Here is a tiny trained network, its code and every weight. The questions are about switching its units off for an input and a class, where a switched-off unit gives its printed mean instead of its output.

import numpy as np


def w(rows, s, z=0):
    codes = np.array(rows[::2]) - 128.0
    scale = np.full(codes.shape[1], s)
    scale[-1] = z or s
    return codes * scale


def f(y):
    return np.maximum(y, 0)


def log_softmax(a):
    a = a - a.max(-1, keepdims=True)
    return a - np.log(np.exp(a).sum(-1, keepdims=True))


def net(x, mask):
    res = np.array(x, float).reshape(1, 7) / 4 @ E
    y = f(res @ A[0][:, :-1].T + A[0][:, -1])
    res = res + np.where(mask, y, B[0][:, -1]) @ B[0][:, :-1]
    return log_softmax(res[-1] @ U[:, :-1].T + U[:, -1])


A, B = {}, {}
E = w([
[127,129,130,129,129],'x0',
[35,118,61,55,18],'x1',
[83,2,134,72,197],'x2',
[206,148,182,8,103],'x3',
[130,128,128,128,128],'x4',
[126,128,128,127,129],'x5',
[23,234,118,81,237],'x6',
],0.0069)
A[0] = w([
[142,210,140,165,96,73],'neuron 0',
[106,73,120,101,158,50],'neuron 1',
[120,130,129,146,121,146],'neuron 2',
[192,149,155,6,123,3],'neuron 3',
[162,77,119,150,94,59],'neuron 4',
[86,167,125,79,184,63],'neuron 5',
[142,127,111,134,122,109],'neuron 6',
[91,12,157,77,204,15],'neuron 7',
[132,136,158,121,138,53],'neuron 8',
[118,117,147,137,117,211],'neuron 9',
[174,65,115,133,98,84],'neuron 10',
[132,156,117,122,126,83],'neuron 11',
[177,125,160,178,196,67],'neuron 12',
[164,55,143,156,68,43],'neuron 13',
[143,208,140,155,88,34],'neuron 14',
[100,122,106,167,136,60],'neuron 15',
[53,100,112,228,128,53],'neuron 16',
[71,185,126,78,202,50],'neuron 17',
[47,116,104,95,45,64],'neuron 18',
[144,188,122,156,87,41],'neuron 19',
[72,120,116,98,66,36],'neuron 20',
[111,131,109,114,97,32],'neuron 21',
[176,126,151,150,196,51],'neuron 22',
[93,153,134,130,141,86],'neuron 23',
],0.018,0.0041)
B[0] = w([
[109,120,67,106,89,212],'neuron 0',
[109,117,86,110,101,180],'neuron 1',
[131,113,128,135,130,146],'neuron 2',
[137,3,157,155,192,238],'neuron 3',
[112,154,156,156,106,190],'neuron 4',
[105,153,174,166,105,221],'neuron 5',
[107,122,148,116,127,139],'neuron 6',
[107,114,27,74,70,245],'neuron 7',
[137,130,134,126,148,142],'neuron 8',
[127,128,133,135,117,157],'neuron 9',
[117,147,159,163,91,202],'neuron 10',
[126,123,128,122,106,148],'neuron 11',
[154,191,135,88,184,218],'neuron 12',
[118,161,170,170,88,219],'neuron 13',
[129,113,69,100,82,203],'neuron 14',
[139,82,137,143,147,165],'neuron 15',
[150,11,166,141,170,222],'neuron 16',
[139,164,173,181,66,251],'neuron 17',
[160,198,132,99,191,229],'neuron 18',
[94,117,91,97,99,189],'neuron 19',
[131,179,122,111,187,194],'neuron 20',
[146,153,124,109,136,153],'neuron 21',
[130,188,135,112,196,203],'neuron 22',
[105,124,155,138,111,168],'neuron 23',
],0.037,0.012)
U = w([
[132,194,189,219,130,126],'0',
[128,145,64,121,144,207],'1',
[191,216,142,125,254,10],'2',
[173,65,164,180,224,170],'3',
],0.0079,0.0013)

Each question gives the input, the list of numbers given to net, and the class t.
The units are the neurons (one row each of A and B). Each row of codes is followed by its name. A weight is (code - 128) times the scale printed after its matrix; where a second scale follows, it is the last column's (A, B and U).
mask holds one flag per neuron, in row order. A switched-off neuron (its flag False) gives its mean, the last column of its row in B, instead of its output. The means were averaged over made-up inputs and are rounded, as every weight is.
A unit's drop is (log p(t) with every unit on - log p(t) with that unit switched off) / (log p(t) with every unit on - log p(t) with every unit switched off).
The circuit of an input: a set's keep is (log p(t) with only the set's units on - log p(t) with every unit switched off) / (log p(t) with every unit on - log p(t) with every unit switched off). Starting from the 12 units with the biggest drops (on a tie, the unit counted first), units are removed one at a time, each time the one whose removal leaves the highest keep (on an exact tie, the one counted first), for as long as the keep stays at least 0.8.
circuit, biggest first: the units of the circuit, biggest drop first
unit that matters most: the unit with the biggest drop
k most important neurons: the k neurons with the biggest drops, biggest first
drop when u is switched off: that unit's drop, to one decimal
input [-5,3,2,-7,7,7,-3], class 3: most important neuron => [neuron 16]
input [-5,4,8,2,3,4,8], class 0: 4 most important neurons => [neuron 17; neuron 5; neuron 0; neuron 14]
input [5,-8,1,-2,0,-4,-7], class 2: 3 most important neurons => [neuron 12; neuron 22; neuron 17]
input [0,-4,-8,7,2,1,-7], class 1: 4 most important neurons => [neuron 14; neuron 0; neuron 17; neuron 19]
input [-6,6,-4,-3,6,3,2], class 2: 2 most important neurons => [neuron 18; neuron 7]
input [-7,7,-4,7,2,7,0], class 2: 3 most important neurons => [neuron 18; neuron 20; neuron 16]
input [-7,5,-6,-8,-4,8,3], class 3: 2 most important neurons => [neuron 16; neuron 7]
input [-7,-3,8,5,-5,-8,-6], class 1: 2 most important neurons => [neuron 7; neuron 17]
input [1,3,-7,-7,8,-2,4], class 1: 4 most important neurons => [neuron 3; neuron 0; neuron 14; neuron 19]
input [1,-8,5,-5,-2,1,-1], class 2: 2 most important neurons => [neuron 12; neuron 22]
input [-4,6,-2,-8,1,6,2], class 3: 2 most important neurons => [neuron 16; neuron 12]
input [-3,0,-4,7,1,2,-5], class 3: 2 most important neurons => [neuron 3; neuron 17]
input [-3,-7,5,8,-7,8,1], class 3: 3 most important neurons => [neuron 3; neuron 18; neuron 20]
input [-6,1,-2,4,7,1,3], class 3: circuit, biggest first => [neuron 3]
input [1,7,3,7,3,6,-4], class 2: 2 most important neurons => [neuron 18; neuron 20]
input [-3,8,5,1,-3,-7,8], class 0: drop when neuron 21 is switched off => 0.0
input [1,1,-5,-4,-5,1,-3], class 1: drop when neuron 3 is switched off => 1.6
input [3,0,6,-2,-2,5,8], class 0: drop when neuron 5 is switched off => 1.2
input [0,-7,2,7,1,-5,-1], class 2: drop when neuron 12 is switched off => 5.5
input [-3,-3,5,1,8,0,0], class 1: unit that matters most => neuron 7
